Below is a small trained network, with its code and all its weights. Each question gives an input and a target symbol and asks what happens when units are switched off, that is, made to give their printed mean instead of their output.

import numpy as np


def w(rows, s, z=0):
    codes = np.array(rows[::2]) - 128.0
    scale = np.full(codes.shape[1], s)
    scale[-1] = z or s
    return codes * scale


def f(y):
    return np.maximum(y, 0)


def softmax(a):
    e = np.exp(a - a.max(-1, keepdims=True))
    return e / e.sum(-1, keepdims=True)


def log_softmax(a):
    a = a - a.max(-1, keepdims=True)
    return a - np.log(np.exp(a).sum(-1, keepdims=True))


def net(x, mask):
    ids = ['αβεηθλμξπτφψ'.index(c) for c in x.split()]
    T = len(ids)
    res = E[ids] + P[:T]
    r = res
    for j in range(3):
        rows = slice(4 * j, 4 * j + 4)
        q, k, v = (r @ M[0][rows].T for M in (Q, K, V))
        z = softmax(np.where(np.tri(T) > 0, q @ k.T / 4**0.5, -1e9)) @ v
        o = O[0][rows]
        res = res + np.where(mask[j], z, o[:, -1]) @ o[:, :-1]
    y = f(res @ A[0][:, :-1].T + A[0][:, -1])
    res = res + np.where(mask[3:19], y, B[0][:, -1]) @ B[0][:, :-1]
    return log_softmax(res[-1] @ U[:, :-1].T + U[:, -1])


Q, K, V, O, A, B = {}, {}, {}, {}, {}, {}
E = w([
[249,110,77],'α',
[176,183,84],'β',
[88,147,55],'ε',
[141,146,86],'η',
[31,166,153],'θ',
[76,116,58],'λ',
[122,55,101],'μ',
[153,130,98],'ξ',
[116,114,84],'π',
[97,191,173],'τ',
[82,165,178],'φ',
[117,230,167],'ψ',
],0.019)
P = w([
[203,32,254],'0',
[132,234,55],'1',
[165,253,63],'2',
[131,211,58],'3',
[113,179,58],'4',
[108,185,58],'5',
[83,144,54],'6',
[72,140,52],'7',
[44,109,56],'8',
[52,135,51],'9',
[40,121,52],'10',
[25,119,50],'11',
[43,148,45],'12',
[29,132,45],'13',
],0.0073)
Q[0] = w([
[84,134,54],'h1',
[156,105,106],'h1',
[134,139,8],'h1',
[116,146,60],'h1',
[80,180,163],'h2',
[172,195,174],'h2',
[100,169,135],'h2',
[171,141,104],'h2',
[138,79,84],'h3',
[165,142,197],'h3',
[181,143,159],'h3',
[144,144,133],'h3',
],0.013)
K[0] = w([
[146,151,181],'h1',
[181,137,166],'h1',
[197,8,205],'h1',
[117,88,211],'h1',
[82,190,125],'h2',
[148,169,198],'h2',
[96,156,153],'h2',
[119,178,126],'h2',
[198,91,156],'h3',
[161,113,156],'h3',
[90,112,192],'h3',
[173,152,190],'h3',
],0.013)
V[0] = w([
[82,123,90],'h1',
[198,95,60],'h1',
[178,9,247],'h1',
[178,82,144],'h1',
[121,136,97],'h2',
[177,203,62],'h2',
[136,77,50],'h2',
[132,142,114],'h2',
[71,208,128],'h3',
[183,72,185],'h3',
[110,112,36],'h3',
[102,185,79],'h3',
],0.012)
O[0] = w([
[166,164,58,123],'h1',
[131,170,159,86],'h1',
[72,1,145,121],'h1',
[125,80,187,111],'h1',
[153,165,170,162],'h2',
[129,77,157,200],'h2',
[206,204,162,134],'h2',
[104,115,94,147],'h2',
[147,114,134,220],'h3',
[129,125,50,1],'h3',
[139,126,74,213],'h3',
[122,124,84,235],'h3',
],0.009,0.0094)
A[0] = w([
[85,99,177,208],'n1',
[173,52,70,56],'n2',
[84,99,138,145],'n3',
[174,105,105,20],'n4',
[180,101,65,20],'n5',
[255,171,138,74],'n6',
[152,140,24,126],'n7',
[151,178,121,172],'n8',
[12,204,138,148],'n9',
[205,106,83,137],'n10',
[101,159,169,234],'n11',
[222,108,166,254],'n12',
[75,151,128,200],'n13',
[148,167,153,123],'n14',
[116,70,50,73],'n15',
[73,108,247,62],'n16',
],0.014,0.0075)
B[0] = w([
[173,126,102,190],'n1',
[114,117,180,175],'n2',
[178,115,123,176],'n3',
[254,212,203,134],'n4',
[126,131,218,143],'n5',
[125,80,166,173],'n6',
[75,161,110,210],'n7',
[119,77,112,199],'n8',
[154,149,166,248],'n9',
[61,224,116,160],'n10',
[199,99,134,187],'n11',
[141,191,61,176],'n12',
[182,193,135,200],'n13',
[106,61,179,159],'n14',
[104,67,148,178],'n15',
[86,241,153,171],'n16',
],0.0094,0.015)
U = w([
[158,154,216,87],'α',
[200,144,98,255],'β',
[106,187,84,63],'ε',
[153,123,91,133],'η',
[9,150,164,105],'θ',
[84,151,31,125],'λ',
[91,125,192,51],'μ',
[123,127,146,114],'ξ',
[146,118,106,145],'π',
[124,103,121,152],'τ',
[127,101,151,59],'φ',
[106,123,107,178],'ψ',
],0.015,0.0036)

Each question gives the input, a string of symbols that net reads in full, and the target symbol t.
The units are the heads (4 rows each of Q, K, V and O) and the neurons (one row each of A and B). Each row of codes is followed by its name. A weight is (code - 128) times the scale printed after its matrix; where a second scale follows, it is the last column's (O, A, B and U).
mask holds one flag per unit, heads first, then neurons. A switched-off unit (its flag False) gives its mean, the last column of its rows in O or B, instead of its output. The means were averaged over made-up inputs and are rounded, as every weight is.
A unit's drop is (log p(t) with every unit on - log p(t) with that unit switched off) / (log p(t) with every unit on - log p(t) with every unit switched off).
The circuit of an input: a set's keep is (log p(t) with only the set's units on - log p(t) with every unit switched off) / (log p(t) with every unit on - log p(t) with every unit switched off). Starting from the 12 units with the biggest drops (on a tie, the unit counted first), units are removed one at a time, each time the one whose removal leaves the highest keep (on an exact tie, the one counted first), for as long as the keep stays at least 0.8.
units of the circuit, in order: the units of the circuit, biggest drop first
most important unit: the unit with the biggest drop
top k neurons: the k neurons with the biggest drops, biggest first
heads that matter: for each layer, one digit per head in row order, 1 if its drop is at least 0.15 and else 0, layers parted by /
drop when u is switched off: that unit's drop, to one decimal
input λ τ β π θ ε ε ψ ξ, target λ: most important unit -> n9
input θ θ φ β λ λ θ π π θ τ μ, target θ: heads that matter -> 100
input φ π τ α ε β π β α β θ, target α: heads that matter -> 000
input θ θ θ θ π τ θ λ π τ η β, target θ: heads that matter -> 100
input θ ψ θ, target β: heads that matter -> 111
input α λ μ τ θ α λ τ λ θ ξ η, target α: units of the circuit, in order -> (h1, n16, n1, n3)
input α π ε μ λ β λ θ π η θ ψ λ π, target α: top 2 neurons -> (n16, n1)
input α β τ ψ λ β ξ, target α: units of the circuit, in order -> (h1, n16, n1, n3)
input φ θ θ θ θ μ β, target φ: units of the circuit, in order -> (h1, n15)
input α π ε, target α: heads that matter -> 100
input ε β φ θ θ β α, target α: heads that matter -> 010
input λ ε θ ε ψ θ θ λ η η, target λ: heads that matter -> 000
input λ ψ λ λ λ θ τ α φ ε τ μ α η, target λ: units of the circuit, in order -> (n9, h3, n7)
input ψ φ φ τ λ θ θ α φ, target ε: heads that matter -> 110
input τ τ ε, target τ: heads that matter -> 100
input ε ξ ξ τ β, target ε: units of the circuit, in order -> (n10)
input θ θ ε α ε λ θ θ π θ θ λ, target θ: heads that matter -> 101
input λ θ λ, target λ: units of the circuit, in order -> (n9, n2, n7)
input λ λ λ μ φ μ, target λ: heads that matter -> 010
input λ τ α ψ μ α α π η φ π θ τ, target β: most important unit -> h2
input ε ε θ β θ φ λ λ ξ, target ε: units of the circuit, in order -> (n10, h1)
input θ φ τ ξ θ, target β: heads that matter -> 101
input θ μ α θ θ θ π φ λ ε, target θ: heads that matter -> 100
input ε η ε λ η ξ ξ, target ε: heads that matter -> 000
input μ ε θ μ ε θ ξ λ φ τ π, target μ: top 2 neurons -> (n16, n2)
input μ α τ θ τ π β, target μ: top 2 neurons -> (n16, n2)
input η θ μ π θ φ β η θ θ, target ε: drop when n7 is switched off -> 0.2
